[[137 113 147 144 106 116 130 110]
 [134 107 154 149 107 113 134 105]
 [119 140 113 115 144 136 126 142]
 [120 137 116 117 133 141 119 136]
 [140 113 144 143 114 115 134 114]
 [138 113 146 144 112 115 133 113]
 [152 121 111 116 152 118 156 149]
 [144 112 148 143 114 112 140 117]]
=>
[[152 121 111 116 152 118 156 149]
 [119 140 113 115 144 136 126 142]
 [120 137 116 117 133 141 119 136]
 [140 113 144 143 114 115 134 114]
 [138 113 146 144 112 115 133 113]
 [137 113 147 144 106 116 130 110]
 [144 112 148 143 114 112 140 117]
 [134 107 154 149 107 113 134 105]]

[[133 134 133 132 134 134 152 136 134 131 130 129 129 129 135]
 [116 112 119 119 115 115 129 116 115 118 117 116 118 119 118]
 [140 144 138 137 140 140 126 139 141 139 137 138 137 138 138]
 [136 142 135 135 138 136 154 138 136 131 131 132 131 132 134]
 [120 119 124 123 119 122 143 121 122 122 120 120 121 122 124]]
=>
[[116 112 119 119 115 115 129 116 115 118 117 116 118 119 118]
 [120 119 124 123 119 122 143 121 122 122 120 120 121 122 124]
 [133 134 133 132 134 134 152 136 134 131 130 129 129 129 135]
 [136 142 135 135 138 136 154 138 136 131 131 132 131 132 134]
 [140 144 138 137 140 140 126 139 141 139 137 138 137 138 138]]

[[121 147 133]
 [132 111 150]
 [101 129 113]
 [151 130 118]
 [135 126 123]
 [118 141 129]
 [141 118 124]
 [123 154 143]
 [142 130 115]]
=>
[[101 129 113]
 [142 130 115]
 [151 130 118]
 [135 126 123]
 [141 118 124]
 [118 141 129]
 [121 147 133]
 [123 154 143]
 [132 111 150]]

[[139 131 126 132]
 [113 127 132 131]
 [148 117 108 109]
 [126 127 125 127]
 [153 130 121 128]
 [126 128 127 130]
 [135 128 139 126]]
=>
[[148 117 108 109]
 [153 130 121 128]
 [126 127 125 127]
 [139 131 126 132]
 [126 128 127 130]
 [113 127 132 131]
 [135 128 139 126]]

[[129 141 133 129 129 126 123 140]
 [130 122 130 131 139 125 127 148]
 [127 121 135 122 137 126 125 150]]
=>
[[130 122 130 131 139 125 127 148]
 [129 141 133 129 129 126 123 140]
 [127 121 135 122 137 126 125 150]]

[[138 136 146 139 138 118 119 118 118 122 126]
 [131 132 106 128 129 129 131 130 130 130 124]
 [117 115 144 117 117 135 137 137 137 139 141]
 [123 123 109 120 121 135 137 137 137 136 131]]
=>
[[131 132 106 128 129 129 131 130 130 130 124]
 [123 123 109 120 121 135 137 137 137 136 131]
 [117 115 144 117 117 135 137 137 137 139 141]
 [138 136 146 139 138 118 119 118 118 122 126]]
---
[[126 115 134 127 143 129 128 131 138 120]
 [133 138 142 132 117 126 144 118 130 116]
 [126 106 136 126 154 128 127 134 146 117]]
=>
[[126 133 126]
 [106 138 115]
 [136 142 134]
 [126 132 127]
 [154 117 143]
 [128 126 129]
 [127 144 128]
 [134 118 131]
 [146 130 138]
 [117 116 120]]

[[128 129 128 132 129 129 131 140 134 128 137]
 [128 130 129 133 129 128 131 146 132 128 130]
 [129 128 134 132 131 129 142 128 129 129 135]
 [128 128 130 130 129 129 131 152 131 128 130]
 [128 128 129 129 129 129 129 157 129 128 130]]
=>
[[128 128 129 128 128]
 [128 128 128 130 129]
 [129 130 134 129 128]
 [129 130 132 133 132]
 [129 129 131 129 129]
 [129 129 129 128 129]
 [129 131 142 131 131]
 [157 152 128 146 140]
 [129 131 129 132 134]
 [128 128 129 128 128]
 [130 130 135 130 137]]

[[138 116 114 140 115 116 136 139 138 138]
 [135 121 120 133 120 120 134 136 135 135]
 [129 132 133 107 129 131 128 130 130 130]
 [125 137 137 121 136 136 122 124 123 123]
 [124 137 136 128 136 137 120 122 122 122]
 [143 113 114 104 110 111 144 147 146 147]
 [126 135 134 129 134 134 122 124 124 124]]
=>
[[126 143 124 125 129 135 138]
 [135 113 137 137 132 121 116]
 [134 114 136 137 133 120 114]
 [129 104 128 121 107 133 140]
 [134 110 136 136 129 120 115]
 [134 111 137 136 131 120 116]
 [122 144 120 122 128 134 136]
 [124 147 122 124 130 136 139]
 [124 146 122 123 130 135 138]
 [124 147 122 123 130 135 138]]

[[128 128 129 128 128 128 128 129 129]
 [127 127 129 130 129 127 128 125 129]
 [131 116 129 125 132 139 140 139 132]
 [126 123 129 134 132 126 129 118 131]
 [133 109 129 123 134 147 149 146 135]
 [127 125 129 131 131 125 128 123 130]]
=>
[[127 133 126 131 127 128]
 [125 109 123 116 127 128]
 [129 129 129 129 129 129]
 [131 123 134 125 130 128]
 [131 134 132 132 129 128]
 [125 147 126 139 127 128]
 [128 149 129 140 128 128]
 [123 146 118 139 125 129]
 [130 135 131 132 129 129]]

[[117 134 143 143 142 114 116 131 134 141 128 142 117 116 142 130]
 [117 138 142 135 140 113 115 136 136 139 133 139 120 114 138 133]
 [119 133 143 144 142 110 119 130 132 142 127 143 119 114 141 129]
 [113 137 140 133 140 116 112 136 137 138 137 138 121 116 140 139]
 [130 139 130 121 127 139 127 144 140 131 150 126 142 139 132 146]
 [141 118 119 127 120 138 143 117 120 119 112 118 130 139 117 116]]
=>
[[141 130 113 119 117 117]
 [118 139 137 133 138 134]
 [119 130 140 143 142 143]
 [127 121 133 144 135 143]
 [120 127 140 142 140 142]
 [138 139 116 110 113 114]
 [143 127 112 119 115 116]
 [117 144 136 130 136 131]
 [120 140 137 132 136 134]
 [119 131 138 142 139 141]
 [112 150 137 127 133 128]
 [118 126 138 143 139 142]
 [130 142 121 119 120 117]
 [139 139 116 114 114 116]
 [117 132 140 141 138 142]
 [116 146 139 129 133 130]]

[[155 146 147 145 125]
 [149 152 147 154 145]
 [110 112 109 109 119]
 [133 119 113 120 108]
 [121 131 135 128 147]
 [124 136 141 137 147]]
=>
[[124 121 133 110 149 155]
 [136 131 119 112 152 146]
 [141 135 113 109 147 147]
 [137 128 120 109 154 145]
 [147 147 108 119 145 125]]
